Here is a tiny trained network, its code and every weight. The questions are about switching its units off for an input and a class, where a switched-off unit gives its printed mean instead of its output.

import numpy as np


def w(rows, s, z=0):
    codes = np.array(rows[::2]) - 128.0
    scale = np.full(codes.shape[1], s)
    scale[-1] = z or s
    return codes * scale


def norm(h):
    return h / np.sqrt((h * h).mean(-1, keepdims=True) + 1e-5)


def f(y):
    return np.maximum(y, 0)


def log_softmax(a):
    a = a - a.max(-1, keepdims=True)
    return a - np.log(np.exp(a).sum(-1, keepdims=True))


def net(x, mask):
    res = np.array(x, float).reshape(1, 4) / 4 @ E
    u = 0
    for l in range(2):
        y = f(norm(res) @ A[l][:, :-1].T + A[l][:, -1])
        res = res + np.where(mask[u : u + 7], y, B[l][:, -1]) @ B[l][:, :-1]
        u += 7
    return log_softmax(norm(res)[-1] @ U[:, :-1].T + U[:, -1])


A, B = {}, {}
E = w([
[151,110,58,218,237,89,188,163],'x0',
[142,85,144,82,100,163,254,157],'x1',
[201,125,149,226,81,212,121,167],'x2',
[128,164,89,142,66,99,148,94],'x3',
],0.0068)
A[0] = w([
[188,202,88,135,73,141,150,77,3],'0.n1',
[151,194,253,17,61,118,79,98,85],'0.n2',
[76,108,113,101,50,142,199,158,102],'0.n3',
[54,147,30,136,58,114,170,2,114],'0.n4',
[61,77,160,110,189,225,51,173,25],'0.n5',
[101,165,140,177,91,63,66,91,9],'0.n6',
[85,53,197,83,226,187,98,125,33],'0.n7',
],0.0086,0.0022)
B[0] = w([
[66,53,122,150,79,184,116,187,163],'0.n1',
[190,102,75,149,185,78,159,161,254],'0.n2',
[107,176,244,134,141,145,64,96,187],'0.n3',
[85,31,120,146,168,180,121,230,202],'0.n4',
[57,86,125,146,81,156,132,105,181],'0.n5',
[93,166,254,126,112,183,114,112,191],'0.n6',
[81,102,120,181,61,164,103,201,184],'0.n7',
],0.0084,0.0078)
A[1] = w([
[122,89,114,97,143,6,108,192,157],'1.n1',
[200,131,102,155,207,58,129,119,251],'1.n2',
[143,143,173,136,204,158,152,159,132],'1.n3',
[167,118,203,125,128,85,61,114,180],'1.n4',
[221,75,142,75,86,125,73,121,188],'1.n5',
[148,156,226,46,144,162,254,135,111],'1.n6',
[195,165,111,148,121,138,144,220,182],'1.n7',
],0.01,0.002)
B[1] = w([
[115,118,4,164,156,164,181,90,254],'1.n1',
[190,191,96,98,106,118,170,77,198],'1.n2',
[162,161,154,69,52,92,51,141,219],'1.n3',
[195,215,166,126,231,156,109,65,204],'1.n4',
[249,126,52,190,96,45,254,120,187],'1.n5',
[80,185,104,138,217,139,50,70,209],'1.n6',
[167,161,96,165,130,117,123,135,213],'1.n7',
],0.0085,0.0067)
U = w([
[215,162,21,160,153,101,202,83,135],'0',
[40,42,142,199,115,157,119,245,141],'1',
[86,249,193,121,219,173,56,59,135],'2',
[131,140,60,163,140,178,145,107,255],'3',
[101,154,131,121,118,81,137,174,101],'4',
[115,111,185,57,33,71,190,44,43],'5',
[106,140,146,48,39,42,139,103,49],'6',
[136,119,161,2,45,149,159,88,43],'7',
],0.0096,0.0059)

Each question gives the input, the list of numbers given to net, and the class t.
The units are the neurons (one row each of A and B). Each row of codes is followed by its name. A weight is (code - 128) times the scale printed after its matrix; where a second scale follows, it is the last column's (A, B and U).
mask holds one flag per neuron, layer by layer. A switched-off neuron (its flag False) gives its mean, the last column of its row in B, instead of its output. The means were averaged over made-up inputs and are rounded, as every weight is.
A unit's drop is (log p(t) with every unit on - log p(t) with that unit switched off) / (log p(t) with every unit on - log p(t) with every unit switched off).
The circuit of an input: a set's keep is (log p(t) with only the set's units on - log p(t) with every unit switched off) / (log p(t) with every unit on - log p(t) with every unit switched off). Starting from the 12 units with the biggest drops (on a tie, the unit counted first), units are removed one at a time, each time the one whose removal leaves the highest keep (on an exact tie, the one counted first), for as long as the keep stays at least 0.8.
circuit, biggest first: the units of the circuit, biggest drop first
unit that matters most: the unit with the biggest drop
top k neurons: the k neurons with the biggest drops, biggest first
top k neurons in layer l: the k neurons of layer l with the biggest drops, biggest first
drop when u is switched off: that unit's drop, to one decimal
input [-3,8,-2,-1], class 2: unit that matters most	0.n3
input [6,8,-1,-1], class 2: circuit, biggest first	(1.n6 0.n2 0.n3)
input [-8,-6,3,-5], class 0: circuit, biggest first	(0.n2 1.n5)
input [-8,-8,6,-3], class 0: circuit, biggest first	(1.n5 0.n2)
input [-7,-6,6,3], class 0: circuit, biggest first	(0.n2 1.n5)
input [7,0,-5,-8], class 1: top 2 neurons	(0.n7 0.n2)
input [5,6,4,-7], class 1: circuit, biggest first	(1.n4 1.n1)
input [1,5,5,5], class 1: top 2 neurons in layer 1	(1.n4 1.n2)
input [-3,5,-5,5], class 1: top 4 neurons in layer 0	(0.n4 0.n6 0.n2 0.n3)
input [-4,6,6,1], class 2: circuit, biggest first	(0.n3 1.n6)
input [-7,-1,7,-4], class 0: circuit, biggest first	(1.n5 0.n2)
input [-6,3,4,-6], class 0: top 3 neurons in layer 0	(0.n2 0.n4 0.n1)
input [-6,8,-2,-1], class 2: top 2 neurons	(0.n3 1.n6)
input [-6,-6,4,4], class 0: unit that matters most	0.n2
input [0,4,3,-4], class 1: top 4 neurons	(0.n7 0.n6 0.n5 1.n4)
input [-4,-4,-8,-2], class 3: top 2 neurons in layer 1	(1.n1 1.n5)
input [-7,4,2,-3], class 0: top 2 neurons in layer 0	(0.n2 0.n6)
input [-5,-5,3,-5], class 0: top 4 neurons in layer 1	(1.n5 1.n4 1.n6 1.n3)
input [1,-4,2,5], class 1: circuit, biggest first	(0.n1 0.n4)
input [7,-8,4,6], class 2: unit that matters most	0.n6
input [4,0,4,-7], class 1: top 2 neurons in layer 0	(0.n2 0.n5)
input [-7,-5,7,-3], class 0: top 2 neurons	(1.n5 0.n2)
input [-2,8,-6,-5], class 2: top 2 neurons	(1.n6 0.n3)
input [4,8,8,0], class 2: top 2 neurons	(1.n6 0.n2)
input [-4,-2,-1,-8], class 1: drop when 0.n7 is switched off	0.3
input [-3,7,-4,4], class 2: drop when 0.n1 is switched off	0.0
input [6,4,1,7], class 1: drop when 0.n3 is switched off	0.1
input [1,-7,6,4], class 2: drop when 0.n2 is switched off	0.1
input [-5,3,-3,4], class 0: circuit, biggest first	(0.n2)
